Below is a small trained network, with its code and all its weights. Each question gives an input and a target symbol and asks what happens when units are switched off, that is, made to give their printed mean instead of their output.

import numpy as np


def w(rows, s, z=0):
    codes = np.array(rows[::2]) - 128.0
    scale = np.full(codes.shape[1], s)
    scale[-1] = z or s
    return codes * scale


def norm(h):
    return h / np.sqrt((h * h).mean(-1, keepdims=True) + 1e-5)


def f(y):
    return np.maximum(y, 0)


def softmax(a):
    e = np.exp(a - a.max(-1, keepdims=True))
    return e / e.sum(-1, keepdims=True)


def log_softmax(a):
    a = a - a.max(-1, keepdims=True)
    return a - np.log(np.exp(a).sum(-1, keepdims=True))


def net(x, mask):
    ids = ['ΞΠαβγδεζθλμτω'.index(c) for c in x.split()]
    T = len(ids)
    res = E[ids] + P[:T]
    u = 0
    for l in range(2):
        q, k, v = (norm(res) @ M[l].T for M in (Q, K, V))
        z = softmax(np.where(np.tri(T) > 0, q @ k.T / 3**0.5, -1e9)) @ v
        res = res + np.where(mask[u], z, O[l][:, -1]) @ O[l][:, :-1]
        u += 1
        y = f(norm(res) @ A[l][:, :-1].T + A[l][:, -1])
        res = res + np.where(mask[u : u + 16], y, B[l][:, -1]) @ B[l][:, :-1]
        u += 16
    return log_softmax(norm(res)[-1] @ U[:, :-1].T + U[:, -1])


Q, K, V, O, A, B = {}, {}, {}, {}, {}, {}
E = w([
[102,91,144,194,183,114],'Ξ',
[146,140,96,93,185,253],'Π',
[178,84,148,225,152,169],'α',
[139,115,81,179,123,24],'β',
[115,160,219,78,107,64],'γ',
[109,133,175,179,50,150],'δ',
[138,146,129,185,39,78],'ε',
[98,92,144,196,185,114],'ζ',
[127,201,175,64,69,212],'θ',
[207,89,190,188,152,102],'λ',
[147,188,72,159,10,139],'μ',
[132,104,210,135,159,204],'τ',
[50,163,97,156,84,176],'ω',
],0.0038)
P = w([
[110,242,155,231,211,141],'0',
[103,195,166,214,171,110],'1',
[90,163,154,200,149,117],'2',
[86,138,147,182,137,121],'3',
[78,117,141,167,131,122],'4',
[75,98,137,150,126,124],'5',
[74,78,132,137,120,125],'6',
[77,53,130,123,110,128],'7',
[78,19,127,107,92,128],'8',
[79,2,113,101,86,148],'9',
],0.0034)
Q[0] = w([
[235,206,100,2,141,79],'L0H0',
[209,223,84,19,168,91],'L0H0',
[115,187,91,120,117,119],'L0H0',
],0.0079)
K[0] = w([
[129,226,132,197,187,125],'L0H0',
[140,253,154,177,180,133],'L0H0',
[186,155,154,162,122,122],'L0H0',
],0.0074)
V[0] = w([
[214,31,174,155,33,74],'L0H0',
[91,115,101,83,39,142],'L0H0',
[105,121,3,141,135,58],'L0H0',
],0.0034)
O[0] = w([
[131,242,133,146,254,128,84],'L0H0',
[136,209,181,212,69,128,2],'L0H0',
[198,104,60,212,117,38,11],'L0H0',
],0.0044,0.00069)
A[0] = w([
[16,99,71,102,205,54,25],'L0N0',
[140,165,81,123,201,75,84],'L0N1',
[111,88,101,1,124,213,211],'L0N2',
[167,105,185,235,101,246,133],'L0N3',
[19,204,90,133,38,135,217],'L0N4',
[89,70,145,97,205,168,144],'L0N5',
[93,135,166,126,112,141,46],'L0N6',
[151,156,19,98,81,103,117],'L0N7',
[147,83,29,176,114,185,66],'L0N8',
[74,110,172,11,40,58,181],'L0N9',
[176,162,55,124,79,132,131],'L0N10',
[120,143,36,159,74,104,134],'L0N11',
[136,128,127,127,117,136,58],'L0N12',
[170,183,72,125,86,137,80],'L0N13',
[53,149,120,96,131,84,136],'L0N14',
[125,198,94,149,104,110,1],'L0N15',
],0.0034,0.0013)
B[0] = w([
[189,200,123,65,128,164,181],'L0N0',
[149,101,89,149,93,139,141],'L0N1',
[175,95,172,203,88,104,179],'L0N2',
[58,142,99,51,133,32,234],'L0N3',
[205,136,113,88,183,164,253],'L0N4',
[189,129,142,121,63,156,211],'L0N5',
[112,123,93,163,182,107,151],'L0N6',
[124,206,160,67,229,80,147],'L0N7',
[157,63,111,79,103,70,163],'L0N8',
[166,150,122,21,254,92,177],'L0N9',
[152,147,106,44,178,46,148],'L0N10',
[192,105,87,134,156,165,182],'L0N11',
[111,122,110,130,114,157,128],'L0N12',
[183,146,141,76,96,70,143],'L0N13',
[143,147,140,139,223,157,159],'L0N14',
[178,196,142,135,123,151,144],'L0N15',
],0.0027,0.0035)
Q[1] = w([
[125,254,138,205,141,121],'L1H0',
[210,68,86,54,88,82],'L1H0',
[81,116,210,7,140,202],'L1H0',
],0.0073)
K[1] = w([
[99,255,128,177,139,112],'L1H0',
[98,3,52,166,125,184],'L1H0',
[75,98,246,54,148,176],'L1H0',
],0.0084)
V[1] = w([
[57,141,104,242,159,222],'L1H0',
[24,58,196,220,70,56],'L1H0',
[210,124,175,252,56,217],'L1H0',
],0.002)
O[1] = w([
[74,66,134,168,68,70,253],'L1H0',
[134,121,183,182,211,144,158],'L1H0',
[180,145,103,192,57,254,6],'L1H0',
],0.003,0.00037)
A[1] = w([
[120,114,45,116,111,166,109],'L1N0',
[133,196,65,167,213,103,86],'L1N1',
[104,182,187,119,171,224,136],'L1N2',
[143,165,110,84,183,156,119],'L1N3',
[71,130,131,139,154,122,92],'L1N4',
[164,184,129,228,137,177,31],'L1N5',
[125,134,190,187,178,147,125],'L1N6',
[189,174,97,165,80,39,2],'L1N7',
[232,189,212,91,118,114,213],'L1N8',
[85,51,131,153,179,95,53],'L1N9',
[55,107,179,189,154,65,96],'L1N10',
[162,149,102,106,2,170,96],'L1N11',
[132,77,138,96,141,188,101],'L1N12',
[143,70,169,180,41,177,108],'L1N13',
[166,93,65,125,110,139,181],'L1N14',
[114,97,160,76,97,172,129],'L1N15',
],0.0039,0.002)
B[1] = w([
[139,96,151,136,168,125,175],'L1N0',
[176,163,208,160,103,108,203],'L1N1',
[69,114,157,174,117,62,222],'L1N2',
[211,163,187,108,100,131,173],'L1N3',
[176,173,97,109,152,117,176],'L1N4',
[116,88,79,168,13,218,153],'L1N5',
[82,134,126,127,116,126,228],'L1N6',
[79,21,172,159,204,176,188],'L1N7',
[110,122,1,107,83,197,250],'L1N8',
[147,149,127,97,105,186,245],'L1N9',
[138,162,78,109,80,103,251],'L1N10',
[166,181,124,78,92,105,175],'L1N11',
[170,158,135,132,134,173,193],'L1N12',
[173,167,182,106,122,22,167],'L1N13',
[163,137,174,154,159,96,193],'L1N14',
[134,105,145,142,77,125,192],'L1N15',
],0.0035,0.0024)
U = w([
[158,24,66,109,176,179,254],'Ξ',
[234,46,213,121,35,100,30],'Π',
[114,138,96,131,214,210,126],'α',
[194,118,144,219,199,16,132],'β',
[106,193,181,22,220,79,118],'γ',
[10,228,136,170,135,51,161],'δ',
[134,179,119,255,58,182,147],'ε',
[132,49,85,119,165,152,127],'ζ',
[56,171,103,23,5,199,45],'θ',
[182,212,227,180,229,215,88],'λ',
[197,254,38,117,72,62,116],'μ',
[40,65,251,142,119,169,136],'τ',
[84,52,60,110,15,4,152],'ω',
],0.0087,0.0034)

Each question gives the input, a string of symbols that net reads in full, and the target symbol t.
The units are the heads (3 rows each of Q, K, V and O) and the neurons (one row each of A and B). Each row of codes is followed by its name. A weight is (code - 128) times the scale printed after its matrix; where a second scale follows, it is the last column's (O, A, B and U).
mask holds one flag per unit, layer by layer, with each layer's heads first. A switched-off unit (its flag False) gives its mean, the last column of its rows in O or B, instead of its output. The means were averaged over made-up inputs and are rounded, as every weight is.
A unit's drop is (log p(t) with every unit on - log p(t) with that unit switched off) / (log p(t) with every unit on - log p(t) with every unit switched off).
The circuit of an input: a set's keep is (log p(t) with only the set's units on - log p(t) with every unit switched off) / (log p(t) with every unit on - log p(t) with every unit switched off). Starting from the 12 units with the biggest drops (on a tie, the unit counted first), units are removed one at a time, each time the one whose removal leaves the highest keep (on an exact tie, the one counted first), for as long as the keep stays at least 0.8.
circuit, biggest first: the units of the circuit, biggest drop first
most important unit: the unit with the biggest drop
k most important neurons: the k neurons with the biggest drops, biggest first
k most important neurons of layer l: the k neurons of layer l with the biggest drops, biggest first
input α τ Ξ α β Ξ ω τ ζ γ, target γ: circuit, biggest first -> (L0N9)
input θ λ Ξ ω Π μ ω, target μ: circuit, biggest first -> (L0H0, L1N11, L0N4)
input α μ λ Π θ τ ω Ξ ω, target Ξ: 2 most important neurons of layer 1 -> (L1N0, L1N1)
input δ ε Ξ μ γ ω ε Ξ, target ε: 3 most important neurons -> (L0N9, L0N3, L0N4)
input μ ω ε ω, target ε: 3 most important neurons -> (L0N9, L0N4, L0N5)
input λ ζ τ, target τ: circuit, biggest first -> (L0H0, L1N2)
input ε ε Π γ ω ε λ Π Ξ, target Π: 4 most important neurons of layer 0 -> (L0N5, L0N9, L0N4, L0N0)
input Π β Ξ Π λ μ ω, target μ: circuit, biggest first -> (L0H0, L0N4, L1N11)
input θ Ξ μ μ ω γ α, target γ: circuit, biggest first -> (L0H0, L0N3)
input ω Ξ ζ Ξ Ξ, target Ξ: circuit, biggest first -> (L0H0, L1N9)
input Π θ ω λ, target ω: 2 most important neurons of layer 0 -> (L0N4, L0N3)
input ζ τ ω μ α ω δ Π Ξ, target Π: 4 most important neurons of layer 0 -> (L0N5, L0N9, L0N0, L0N7)
input θ ω λ Ξ, target λ: 3 most important neurons -> (L0N0, L1N8, L0N3)
input Π θ ω μ Π γ Ξ μ Ξ, target μ: most important neuron -> (L0N4)
input λ μ β Ξ λ ζ δ τ λ, target τ: 4 most important neurons -> (L0N4, L1N2, L0N9, L0N5)
input μ ε ω, target ε: 4 most important neurons -> (L0N9, L0N4, L1N5, L0N5)
input λ μ θ ε τ ζ, target τ: 3 most important neurons -> (L1N8, L0N5, L0N3)
input ε ζ ω γ γ Π Ξ ω ω, target ω: 3 most important neurons of layer 1 -> (L1N1, L1N3, L1N7)
input α Ξ Ξ Ξ Ξ, target Ξ: 2 most important neurons of layer 1 -> (L1N9, L1N2)
input θ ω μ θ ω θ θ ω Ξ, target ω: most important unit -> L0N4
input β ε θ λ, target θ: 2 most important neurons -> (L1N8, L0N4)
input γ Π α, target Π: 2 most important neurons of layer 1 -> (L1N8, L1N13)
input τ ω Ξ α μ α, target μ: 2 most important neurons -> (L0N3, L0N4)
input δ γ Ξ, target γ: 2 most important neurons of layer 1 -> (L1N8, L1N9)
input β ω λ Ξ β γ τ μ α, target μ: 2 most important neurons of layer 1 -> (L1N10, L1N7)
input β ε Ξ Ξ θ θ λ μ ζ, target μ: 2 most important neurons -> (L1N10, L0N4)
